Below are the code and all the weights of a small trained network. Each question names an input and a target symbol and asks about switching units off, where a switched-off unit gives its printed mean instead of its output.

import numpy as np


def w(rows, s, z=0):
    codes = np.array(rows[::2]) - 128.0
    scale = np.full(codes.shape[1], s)
    scale[-1] = z or s
    return codes * scale


def f(y):
    return np.maximum(y, 0)


def softmax(a):
    e = np.exp(a - a.max(-1, keepdims=True))
    return e / e.sum(-1, keepdims=True)


def log_softmax(a):
    a = a - a.max(-1, keepdims=True)
    return a - np.log(np.exp(a).sum(-1, keepdims=True))


def net(x, mask):
    ids = ['ΔΛΠΨβεη'.index(c) for c in x.split()]
    T = len(ids)
    res = E[ids] + P[:T]
    r = res
    for j in range(2):
        rows = slice(2 * j, 2 * j + 2)
        q, k, v = (r @ M[0][rows].T for M in (Q, K, V))
        z = softmax(np.where(np.tri(T) > 0, q @ k.T / 2**0.5, -1e9)) @ v
        o = O[0][rows]
        res = res + np.where(mask[j], z, o[:, -1]) @ o[:, :-1]
    y = f(res @ A[0][:, :-1].T + A[0][:, -1])
    res = res + np.where(mask[2:10], y, B[0][:, -1]) @ B[0][:, :-1]
    return log_softmax(res[-1] @ U[:, :-1].T + U[:, -1])


Q, K, V, O, A, B = {}, {}, {}, {}, {}, {}
E = w([
[109,83,196,109,40,94],'Δ',
[205,136,96,56,56,150],'Λ',
[227,86,176,19,2,135],'Π',
[139,147,127,211,29,198],'Ψ',
[48,188,61,108,228,34],'β',
[161,19,161,189,97,122],'ε',
[190,71,158,157,26,164],'η',
],0.0093)
P = w([
[42,21,195,174,21,3],'0',
[119,147,89,206,25,126],'1',
[122,139,122,176,43,131],'2',
[114,125,131,173,61,134],'3',
[130,124,133,147,69,158],'4',
[105,120,139,146,74,170],'5',
[91,121,173,137,77,187],'6',
[87,111,180,143,85,207],'7',
[94,88,190,135,107,224],'8',
[86,90,187,129,93,222],'9',
[127,83,175,94,82,223],'10',
[95,78,195,115,101,226],'11',
[138,73,174,85,72,224],'12',
[87,47,216,119,92,218],'13',
],0.0082)
Q[0] = w([
[186,63,209,111,18,181],'h1',
[8,181,111,179,131,97],'h1',
[101,246,9,141,202,1],'h2',
[91,229,41,97,228,109],'h2',
],0.0071)
K[0] = w([
[71,143,150,127,164,7],'h1',
[67,235,121,49,192,89],'h1',
[141,135,57,79,219,206],'h2',
[141,254,62,130,204,211],'h2',
],0.009)
V[0] = w([
[223,77,160,191,118,178],'h1',
[53,196,38,107,85,161],'h1',
[104,92,237,81,146,21],'h2',
[16,166,104,255,126,170],'h2',
],0.0087)
O[0] = w([
[56,152,224,109,1,51,130],'h1',
[173,43,162,128,132,161,101],'h1',
[136,129,67,130,197,26,252],'h2',
[245,153,143,213,136,159,92],'h2',
],0.0092,0.012)
A[0] = w([
[131,58,151,162,12,184,110],'n1',
[74,164,89,198,77,156,2],'n2',
[74,121,124,134,105,88,36],'n3',
[166,156,151,57,57,96,159],'n4',
[96,70,98,196,152,137,56],'n5',
[166,128,208,171,95,85,140],'n6',
[78,200,197,108,145,165,73],'n7',
[77,178,84,145,144,110,82],'n8',
],0.011,0.0069)
B[0] = w([
[216,66,181,119,168,125,166],'n1',
[79,152,101,197,199,255,133],'n2',
[41,176,124,73,150,160,201],'n3',
[38,104,112,196,176,138,254],'n4',
[68,194,66,63,87,89,147],'n5',
[122,177,155,186,139,68,171],'n6',
[96,156,22,76,236,32,131],'n7',
[120,166,126,33,200,53,172],'n8',
],0.0097,0.0089)
U = w([
[197,185,98,84,145,67,254],'Δ',
[105,21,141,127,152,149,249],'Λ',
[67,183,131,37,88,157,31],'Π',
[151,150,217,169,143,119,39],'Ψ',
[151,89,117,90,182,172,97],'β',
[109,254,112,172,33,97,23],'ε',
[81,134,167,187,39,109,69],'η',
],0.0071,0.0059)

Each question gives the input, a string of symbols that net reads in full, and the target symbol t.
The units are the heads (2 rows each of Q, K, V and O) and the neurons (one row each of A and B). Each row of codes is followed by its name. A weight is (code - 128) times the scale printed after its matrix; where a second scale follows, it is the last column's (O, A, B and U).
mask holds one flag per unit, heads first, then neurons. A switched-off unit (its flag False) gives its mean, the last column of its rows in O or B, instead of its output. The means were averaged over made-up inputs and are rounded, as every weight is.
A unit's drop is (log p(t) with every unit on - log p(t) with that unit switched off) / (log p(t) with every unit on - log p(t) with every unit switched off).
The circuit of an input: a set's keep is (log p(t) with only the set's units on - log p(t) with every unit switched off) / (log p(t) with every unit on - log p(t) with every unit switched off). Starting from all 10 units, units are removed one at a time, each time the one whose removal leaves the highest keep (on an exact tie, the one counted first), for as long as the keep stays at least 0.8.
circuit, biggest first: the units of the circuit, biggest drop first
unit that matters most: the unit with the biggest drop
k most important neurons: the k neurons with the biggest drops, biggest first
drop of u: that unit's drop, to one decimal
input Ψ η β β η η, target Ψ: circuit, biggest first : (h2 n1)
input η Δ η Π Δ Δ Π Π Π Π η Δ Δ, target η: circuit, biggest first : (h1 n6 n8)
input Π Π η, target Π: circuit, biggest first : (h2 n3 h1)
input Ψ Π Π ε Π Λ Ψ Π Ψ Λ, target Ψ: 2 most important neurons : (n1 n6)
input ε ε Π ε, target ε: circuit, biggest first : (h1 n6)
input Ψ Δ η Π Λ Π Δ Δ Λ Π Δ Ψ, target Ψ: circuit, biggest first : (h2 n1 n6 h1)
input ε ε Π Π Π Λ η Π Λ Π Δ Π Ψ, target ε: 2 most important neurons : (n6 n1)
input Π Δ Δ ε Π Δ η Π η Π Ψ Ψ Π, target Π: circuit, biggest first : (h2 h1)
input β Π Λ Ψ Δ β Π Λ Ψ Π Π Λ η, target β: 2 most important neurons : (n4 n6)
input Ψ Δ Π β Π β Π Δ Ψ η ε ε, target Ψ: circuit, biggest first : (h2 n6)
input Λ Π η Π, target Λ: 2 most important neurons : (n4 n1)
input Ψ Π Π Π, target Ψ: circuit, biggest first : (h2 n1 n6 h1)
input Δ ε Ψ, target Δ: circuit, biggest first : (h2 n8)
input Δ Π Π Δ Π Λ β ε, target Δ: 2 most important neurons : (n4 n5)
input Δ Δ Π ε β β Π Π Ψ η ε Ψ, target Δ: circuit, biggest first : (h2 n4)
input η Π Π Π Λ η Δ Δ, target η: 2 most important neurons : (n6 n8)
input η Ψ ε, target η: 2 most important neurons : (n6 n8)
input Ψ Π Π Λ Π η β Λ Δ η, target Ψ: circuit, biggest first : (h2 n6 n1)
input Λ Π Δ Π Δ Λ, target Λ: unit that matters most : h2
input Λ Δ β Λ Π Π Π, target Λ: circuit, biggest first : (h2 n4 h1 n1)
input η Δ η, target η: circuit, biggest first : (h1 n8 h2)
input Π η Δ Π Ψ η Ψ, target Π: 2 most important neurons : (n3 n8)
input Π Π Π η η ε ε, target Π: drop of h1 : 0.2
input η Π Λ ε Λ, target η: drop of n7 : 0.0
input Ψ Π η Δ Π Π, target Ψ: drop of n1 : 0.3
input β Δ Π η η ε Λ Π Δ Π η, target β: drop of n3 : -0.1
